Below are the code and all the weights of a small trained network. Each question names an input and a target symbol and asks about switching units off, where a switched-off unit gives its printed mean instead of its output.

import numpy as np


def w(rows, s, z=0):
    codes = np.array(rows[::2]) - 128.0
    scale = np.full(codes.shape[1], s)
    scale[-1] = z or s
    return codes * scale


def norm(h):
    return h / np.sqrt((h * h).mean(-1, keepdims=True) + 1e-5)


def f(y):
    return y / 2 * (1 + np.tanh(0.7978845608 * (y + 0.044715 * y**3)))


def softmax(a):
    e = np.exp(a - a.max(-1, keepdims=True))
    return e / e.sum(-1, keepdims=True)


def log_softmax(a):
    a = a - a.max(-1, keepdims=True)
    return a - np.log(np.exp(a).sum(-1, keepdims=True))


def net(x, mask):
    ids = ['ΘΠΦαγεηλξστψω'.index(c) for c in x.split()]
    T = len(ids)
    res = E[ids] + P[:T]
    u = 0
    for l in range(2):
        r = norm(res)
        for j in range(3):
            rows = slice(3 * j, 3 * j + 3)
            q, k, v = (r @ M[l][rows].T for M in (Q, K, V))
            z = softmax(np.where(np.tri(T) > 0, q @ k.T / 3**0.5, -1e9)) @ v
            o = O[l][rows]
            res = res + np.where(mask[u + j], z, o[:, -1]) @ o[:, :-1]
        u += 3
        y = f(norm(res) @ A[l][:, :-1].T + A[l][:, -1])
        res = res + np.where(mask[u : u + 12], y, B[l][:, -1]) @ B[l][:, :-1]
        u += 12
    return log_softmax(norm(res)[-1] @ U[:, :-1].T + U[:, -1])


Q, K, V, O, A, B = {}, {}, {}, {}, {}, {}
E = w([
[213,156,109,195,110,76,131],'Θ',
[114,114,137,94,155,171,95],'Π',
[149,101,196,159,97,101,53],'Φ',
[183,174,122,156,189,70,181],'α',
[148,89,68,141,135,112,80],'γ',
[219,154,163,191,98,4,155],'ε',
[182,138,73,222,135,40,207],'η',
[115,94,142,135,139,110,79],'λ',
[176,160,25,135,136,194,163],'ξ',
[167,144,170,134,179,95,95],'σ',
[170,99,127,177,54,88,113],'τ',
[167,104,132,197,115,95,76],'ψ',
[197,153,200,205,74,108,128],'ω',
],0.0016)
P = w([
[94,117,133,94,105,113,177],'0',
[240,144,92,86,156,186,34],'1',
[50,139,129,151,121,84,129],'2',
[116,99,149,160,218,228,157],'3',
[190,164,76,66,105,125,28],'4',
[41,116,150,118,182,46,119],'5',
[117,106,170,157,253,248,136],'6',
],0.0021)
Q[0] = w([
[95,117,132,73,133,97,197],'L0H1',
[112,196,96,153,93,84,165],'L0H1',
[118,92,108,86,118,181,155],'L0H1',
[40,133,46,82,175,232,230],'L0H2',
[213,123,74,55,118,157,77],'L0H2',
[250,175,141,138,49,65,4],'L0H2',
[106,136,158,137,119,157,143],'L0H3',
[192,184,101,117,140,120,43],'L0H3',
[153,138,78,108,152,115,44],'L0H3',
],0.003)
K[0] = w([
[124,131,171,140,176,161,97],'L0H1',
[149,150,103,157,136,118,92],'L0H1',
[131,96,153,115,124,153,127],'L0H1',
[191,201,11,3,87,220,168],'L0H2',
[74,73,133,86,92,104,119],'L0H2',
[38,74,186,191,107,58,104],'L0H2',
[137,164,147,145,114,136,119],'L0H3',
[59,86,125,126,128,132,135],'L0H3',
[78,70,96,130,126,103,145],'L0H3',
],0.0043)
V[0] = w([
[149,141,101,118,129,130,162],'L0H1',
[115,181,131,85,52,168,137],'L0H1',
[149,95,138,102,145,173,126],'L0H1',
[91,87,114,122,119,47,65],'L0H2',
[83,119,187,163,143,115,129],'L0H2',
[144,157,200,166,200,112,109],'L0H2',
[247,107,150,93,130,123,128],'L0H3',
[171,56,65,133,183,123,71],'L0H3',
[6,132,142,150,155,53,168],'L0H3',
],0.0018)
O[0] = w([
[143,109,68,104,121,187,123,179],'L0H1',
[44,45,135,106,182,113,105,3],'L0H1',
[80,149,186,156,54,112,142,56],'L0H1',
[229,94,232,122,152,192,132,226],'L0H2',
[121,129,245,124,157,117,223,102],'L0H2',
[98,189,205,153,50,171,198,145],'L0H2',
[53,178,108,125,133,165,84,233],'L0H3',
[164,201,149,127,53,99,89,225],'L0H3',
[250,51,144,131,157,161,218,150],'L0H3',
],0.0012,0.00044)
A[0] = w([
[148,139,25,167,139,156,160,99],'L0N1',
[119,117,182,138,171,103,153,224],'L0N2',
[65,129,124,131,100,113,161,121],'L0N3',
[101,103,120,110,165,160,54,101],'L0N4',
[158,215,80,93,115,251,136,3],'L0N5',
[139,214,171,142,109,140,104,110],'L0N6',
[107,143,74,124,71,86,81,113],'L0N7',
[163,196,159,143,92,164,95,178],'L0N8',
[172,141,126,161,202,94,153,187],'L0N9',
[118,195,87,47,221,179,83,98],'L0N10',
[161,141,190,162,136,151,31,67],'L0N11',
[155,72,126,103,103,247,42,71],'L0N12',
],0.003,0.0011)
B[0] = w([
[142,166,251,52,82,122,126,183],'L0N1',
[133,137,106,138,121,184,55,207],'L0N2',
[162,99,125,126,187,118,145,105],'L0N3',
[157,167,114,139,87,122,219,154],'L0N4',
[63,60,156,150,128,22,68,156],'L0N5',
[112,77,92,119,135,90,99,137],'L0N6',
[159,131,181,128,229,120,155,137],'L0N7',
[153,72,59,104,158,92,140,174],'L0N8',
[138,129,152,99,81,202,83,253],'L0N9',
[178,104,136,198,21,102,137,207],'L0N10',
[106,150,13,73,80,134,199,186],'L0N11',
[207,199,179,149,199,80,166,189],'L0N12',
],0.0021,0.0014)
Q[1] = w([
[182,111,137,135,138,182,111],'L1H1',
[141,149,60,95,103,46,113],'L1H1',
[100,105,186,150,134,193,161],'L1H1',
[177,114,135,142,150,183,123],'L1H2',
[116,105,169,167,196,212,145],'L1H2',
[187,92,126,84,84,91,149],'L1H2',
[107,149,91,112,83,37,113],'L1H3',
[182,160,74,105,167,170,117],'L1H3',
[90,89,255,171,141,189,153],'L1H3',
],0.0073)
K[1] = w([
[194,93,100,14,92,109,176],'L1H1',
[139,191,105,164,149,88,78],'L1H1',
[83,46,175,82,84,190,185],'L1H1',
[114,42,166,107,68,87,156],'L1H2',
[140,89,168,12,76,174,175],'L1H2',
[61,114,121,154,135,56,88],'L1H2',
[116,191,64,191,200,94,91],'L1H3',
[49,90,138,101,110,121,159],'L1H3',
[254,92,166,82,80,169,148],'L1H3',
],0.0054)
V[1] = w([
[114,139,92,84,131,156,179],'L1H1',
[122,94,123,122,157,158,36],'L1H1',
[178,144,42,83,177,49,167],'L1H1',
[145,125,179,112,72,45,81],'L1H2',
[60,57,105,113,136,80,158],'L1H2',
[78,124,186,75,78,63,162],'L1H2',
[131,132,115,62,252,109,48],'L1H3',
[192,25,97,186,137,164,66],'L1H3',
[68,143,165,73,2,163,55],'L1H3',
],0.0033)
O[1] = w([
[198,135,95,64,27,119,148,98],'L1H1',
[70,98,153,143,110,94,44,135],'L1H1',
[59,192,193,95,60,193,240,202],'L1H1',
[52,147,105,190,99,186,65,155],'L1H2',
[148,192,45,54,182,200,131,7],'L1H2',
[152,252,124,134,106,233,56,69],'L1H2',
[125,7,91,89,103,210,144,105],'L1H3',
[31,200,7,62,106,188,157,225],'L1H3',
[175,172,250,67,30,149,178,70],'L1H3',
],0.0027,0.0013)
A[1] = w([
[150,192,57,92,105,173,161,14],'L1N1',
[134,3,167,134,95,82,86,94],'L1N2',
[198,97,191,137,159,59,152,144],'L1N3',
[28,91,142,176,104,63,126,129],'L1N4',
[104,201,94,139,123,111,65,4],'L1N5',
[144,34,147,116,155,104,217,61],'L1N6',
[100,162,134,42,94,84,108,153],'L1N7',
[58,88,85,97,164,86,142,178],'L1N8',
[101,203,225,177,138,83,137,144],'L1N9',
[86,122,134,210,91,79,75,184],'L1N10',
[120,138,116,143,175,238,105,179],'L1N11',
[207,138,131,141,82,175,93,82],'L1N12',
],0.0041,0.0014)
B[1] = w([
[99,76,188,142,233,108,103,151],'L1N1',
[78,169,100,153,159,41,179,211],'L1N2',
[35,84,137,177,174,252,109,184],'L1N3',
[119,193,178,49,240,98,138,249],'L1N4',
[35,82,135,102,100,244,138,135],'L1N5',
[15,120,113,91,80,168,80,140],'L1N6',
[135,151,88,234,160,131,204,132],'L1N7',
[171,157,225,168,93,76,136,223],'L1N8',
[120,61,66,158,87,68,101,186],'L1N9',
[157,159,169,28,146,92,118,246],'L1N10',
[99,125,125,101,63,38,175,196],'L1N11',
[85,105,192,57,151,105,142,169],'L1N12',
],0.003,0.002)
U = w([
[101,40,169,172,168,252,147,161],'Θ',
[191,151,76,221,191,138,227,75],'Π',
[28,71,152,158,205,71,112,230],'Φ',
[177,67,220,199,49,102,65,88],'α',
[132,222,168,47,176,49,139,224],'γ',
[217,58,120,20,203,174,159,4],'ε',
[101,135,116,18,46,168,26,45],'η',
[54,212,47,108,165,221,134,102],'λ',
[49,90,113,100,31,134,243,59],'ξ',
[111,210,62,228,34,89,111,19],'σ',
[196,44,32,92,73,47,130,114],'τ',
[187,134,67,169,189,153,2,162],'ψ',
[200,214,201,98,68,209,191,118],'ω',
],0.0099,0.0011)

Each question gives the input, a string of symbols that net reads in full, and the target symbol t.
The units are the heads (3 rows each of Q, K, V and O) and the neurons (one row each of A and B). Each row of codes is followed by its name. A weight is (code - 128) times the scale printed after its matrix; where a second scale follows, it is the last column's (O, A, B and U).
mask holds one flag per unit, layer by layer, with each layer's heads first. A switched-off unit (its flag False) gives its mean, the last column of its rows in O or B, instead of its output. The means were averaged over made-up inputs and are rounded, as every weight is.
A unit's drop is (log p(t) with every unit on - log p(t) with that unit switched off) / (log p(t) with every unit on - log p(t) with every unit switched off).
The circuit of an input: a set's keep is (log p(t) with only the set's units on - log p(t) with every unit switched off) / (log p(t) with every unit on - log p(t) with every unit switched off). Starting from the 12 units with the biggest drops (on a tie, the unit counted first), units are removed one at a time, each time the one whose removal leaves the highest keep (on an exact tie, the one counted first), for as long as the keep stays at least 0.8.
circuit, biggest first: the units of the circuit, biggest drop first
k most important neurons: the k neurons with the biggest drops, biggest first
top k neurons in layer l: the k neurons of layer l with the biggest drops, biggest first
heads that matter: for each layer, one digit per head in row order, 1 if its drop is at least 0.15 and else 0, layers parted by /
input Φ ξ γ Φ ξ, target τ: top 3 neurons in layer 0 => [L0N7; L0N10; L0N5]
input ξ Θ σ ω, target ω: circuit, biggest first => [L1H1]
input ω γ Θ ψ Φ, target γ: 3 most important neurons => [L0N5; L0N11; L0N10]
input ξ γ Π τ λ, target Θ: 3 most important neurons => [L1N3; L0N12; L0N4]
input γ λ α ξ α, target Φ: heads that matter => 000 / 001
input Φ α α ψ ψ τ η, target η: heads that matter => 000 / 111
input ψ ξ ε σ, target γ: 2 most important neurons => [L0N1; L0N5]
input ε ω Π ψ ε γ, target γ: top 3 neurons in layer 1 => [L1N4; L1N8; L1N10]
input σ ξ α ε, target Φ: top 3 neurons in layer 0 => [L0N2; L0N11; L0N5]
input γ γ λ ψ ω α σ, target ξ: heads that matter => 010 / 000
input ω ξ ξ, target Φ: heads that matter => 010 / 001
input ξ Φ ξ σ Θ, target α: top 2 neurons in layer 0 => [L0N1; L0N12]
input ε Π ξ λ τ ε ε, target σ: top 4 neurons in layer 0 => [L0N12; L0N1; L0N11; L0N5]
input ψ ω ω ω ω, target σ: 3 most important neurons => [L0N12; L1N7; L0N5]
input γ Π ψ ω α, target Π: 3 most important neurons => [L1N7; L0N1; L0N5]
input Θ ψ γ γ τ ω ψ, target α: 2 most important neurons => [L0N12; L0N1]
input ω ω λ τ ξ, target ε: 4 most important neurons => [L0N12; L0N10; L0N1; L0N3]
input λ λ ψ ψ Π, target Π: 4 most important neurons => [L1N7; L0N12; L0N1; L0N5]
input ψ Θ λ ξ ψ, target ε: 3 most important neurons => [L0N12; L0N11; L0N1]
input ω ξ λ τ ω, target ε: 2 most important neurons => [L0N12; L0N1]
input Θ ξ λ, target γ: heads that matter => 000 / 000
input ξ ε α γ γ, target Φ: 2 most important neurons => [L1N2; L1N3]
input ψ Π Θ η Π, target γ: 2 most important neurons => [L0N5; L0N10]
input α η ψ ξ, target Θ: 3 most important neurons => [L1N3; L0N5; L0N12]
input γ Θ α γ, target ξ: heads that matter => 010 / 000
input ξ α ε ω Θ, target η: most important neuron => [L1N5]
input ω Θ Φ Θ ξ Π ξ, target ψ: heads that matter => 001 / 100
